Below is a small trained network, with its code and all its weights. Each question gives an input and a class and asks what happens when units are switched off, that is, made to give their printed mean instead of their output.

import numpy as np


def w(rows, s, z=0):
    codes = np.array(rows[::2]) - 128.0
    scale = np.full(codes.shape[1], s)
    scale[-1] = z or s
    return codes * scale


def f(y):
    return np.maximum(y, 0)


def log_softmax(a):
    a = a - a.max(-1, keepdims=True)
    return a - np.log(np.exp(a).sum(-1, keepdims=True))


def net(x, mask):
    res = np.array(x, float).reshape(1, 5) / 4 @ E
    y = f(res @ A[0][:, :-1].T + A[0][:, -1])
    res = res + np.where(mask, y, B[0][:, -1]) @ B[0][:, :-1]
    return log_softmax(res[-1] @ U[:, :-1].T + U[:, -1])


A, B = {}, {}
E = w([
[68,159,75,54,144,33,223],'x0',
[128,131,127,125,132,131,127],'x1',
[194,235,51,195,99,149,159],'x2',
[127,124,126,129,125,129,128],'x3',
[54,194,130,85,9,113,53],'x4',
],0.012)
A[0] = w([
[91,148,132,108,74,110,82,113],'n0',
[106,164,143,81,44,156,64,121],'n1',
[79,169,126,116,51,114,82,125],'n2',
[132,131,161,116,123,105,114,3],'n3',
[90,134,99,69,136,67,195,101],'n4',
[188,247,51,188,94,173,146,101],'n5',
[110,72,170,92,118,121,112,112],'n6',
[171,87,151,166,94,214,44,94],'n7',
[103,141,126,96,124,84,195,90],'n8',
[90,83,173,86,131,128,105,115],'n9',
[165,114,190,169,116,190,70,85],'n10',
[79,143,88,72,129,52,207,101],'n11',
[102,165,159,105,78,103,115,120],'n12',
[172,212,55,162,104,142,168,102],'n13',
[128,161,112,75,121,93,185,89],'n14',
[77,155,159,76,41,126,82,124],'n15',
[93,46,176,65,126,126,104,121],'n16',
[83,136,107,86,150,79,164,99],'n17',
[86,178,106,85,67,93,96,132],'n18',
[97,59,179,90,131,114,106,112],'n19',
[185,76,116,144,244,136,186,127],'n20',
[75,69,189,81,133,116,104,118],'n21',
[102,62,168,78,164,106,116,114],'n22',
[104,60,160,80,149,141,109,107],'n23',
[157,96,173,150,94,200,64,91],'n24',
[169,45,109,165,221,135,200,122],'n25',
],0.016,0.021)
B[0] = w([
[176,128,173,91,149,149,156,185],'n0',
[200,81,210,66,161,208,163,211],'n1',
[191,117,184,75,170,209,186,209],'n2',
[110,116,132,123,124,126,132,128],'n3',
[102,32,76,216,170,116,37,208],'n4',
[17,227,64,71,35,22,192,253],'n5',
[63,175,98,141,86,76,182,175],'n6',
[98,27,53,195,204,105,28,207],'n7',
[118,96,112,181,118,135,58,177],'n8',
[92,176,111,104,84,91,152,182],'n9',
[111,42,64,220,163,104,53,188],'n10',
[94,42,62,214,187,106,18,222],'n11',
[155,106,166,116,135,166,166,179],'n12',
[46,215,96,89,38,52,172,219],'n13',
[115,84,81,196,140,91,69,174],'n14',
[187,112,212,57,172,213,183,218],'n15',
[61,196,91,108,77,68,167,205],'n16',
[128,73,97,187,145,110,62,186],'n17',
[200,112,188,89,179,182,175,211],'n18',
[99,161,110,112,64,79,140,190],'n19',
[221,94,244,44,169,222,216,243],'n20',
[62,202,99,111,65,81,175,202],'n21',
[88,174,94,93,83,85,179,194],'n22',
[93,175,112,100,83,77,148,182],'n23',
[101,61,69,230,184,93,47,188],'n24',
[232,102,238,48,181,202,204,241],'n25',
],0.011,0.025)
U = w([
[239,120,220,77,180,178,202,254],'0',
[58,248,101,95,74,30,184,30],'1',
[138,57,103,216,183,94,15,73],'2',
],0.011,0.0028)

Each question gives the input, the list of numbers given to net, and the class t.
The units are the neurons (one row each of A and B). Each row of codes is followed by its name. A weight is (code - 128) times the scale printed after its matrix; where a second scale follows, it is the last column's (A, B and U).
mask holds one flag per neuron, in row order. A switched-off neuron (its flag False) gives its mean, the last column of its row in B, instead of its output. The means were averaged over made-up inputs and are rounded, as every weight is.
A unit's drop is (log p(t) with every unit on - log p(t) with that unit switched off) / (log p(t) with every unit on - log p(t) with every unit switched off).
most important unit: the unit with the biggest drop
top k neurons: the k neurons with the biggest drops, biggest first
drop when u is switched off: that unit's drop, to one decimal
input [7,-4,8,-4,8], class 0: top neuron : (n18)
input [-4,-2,-8,-5,7], class 1: top 3 neurons : (n16, n21, n20)
input [7,2,2,2,7], class 0: top 2 neurons : (n18, n15)
input [-5,3,5,6,-2], class 1: top 4 neurons : (n5, n11, n4, n13)
input [-5,-1,-4,3,2], class 2: top 3 neurons : (n5, n7, n24)
input [-6,2,5,1,-5], class 2: top 3 neurons : (n7, n10, n24)
input [6,1,7,8,-5], class 1: top 2 neurons : (n5, n13)
input [0,5,-7,1,8], class 0: top 2 neurons : (n15, n1)
input [-5,0,8,2,8], class 0: top 3 neurons : (n1, n2, n15)
input [-8,-8,-8,0,0], class 1: top 2 neurons : (n16, n21)
input [-4,-4,4,1,1], class 1: top 2 neurons : (n5, n11)
input [-3,-1,2,8,2], class 2: top 2 neurons : (n20, n25)
input [-8,-7,4,0,-6], class 2: drop when n7 is switched off : 0.7
input [6,-4,5,7,3], class 2: drop when n11 is switched off : 0.6
input [8,-3,4,-7,-6], class 2: most important unit : n11
input [3,-6,-7,1,-6], class 1: drop when n22 is switched off : 0.6
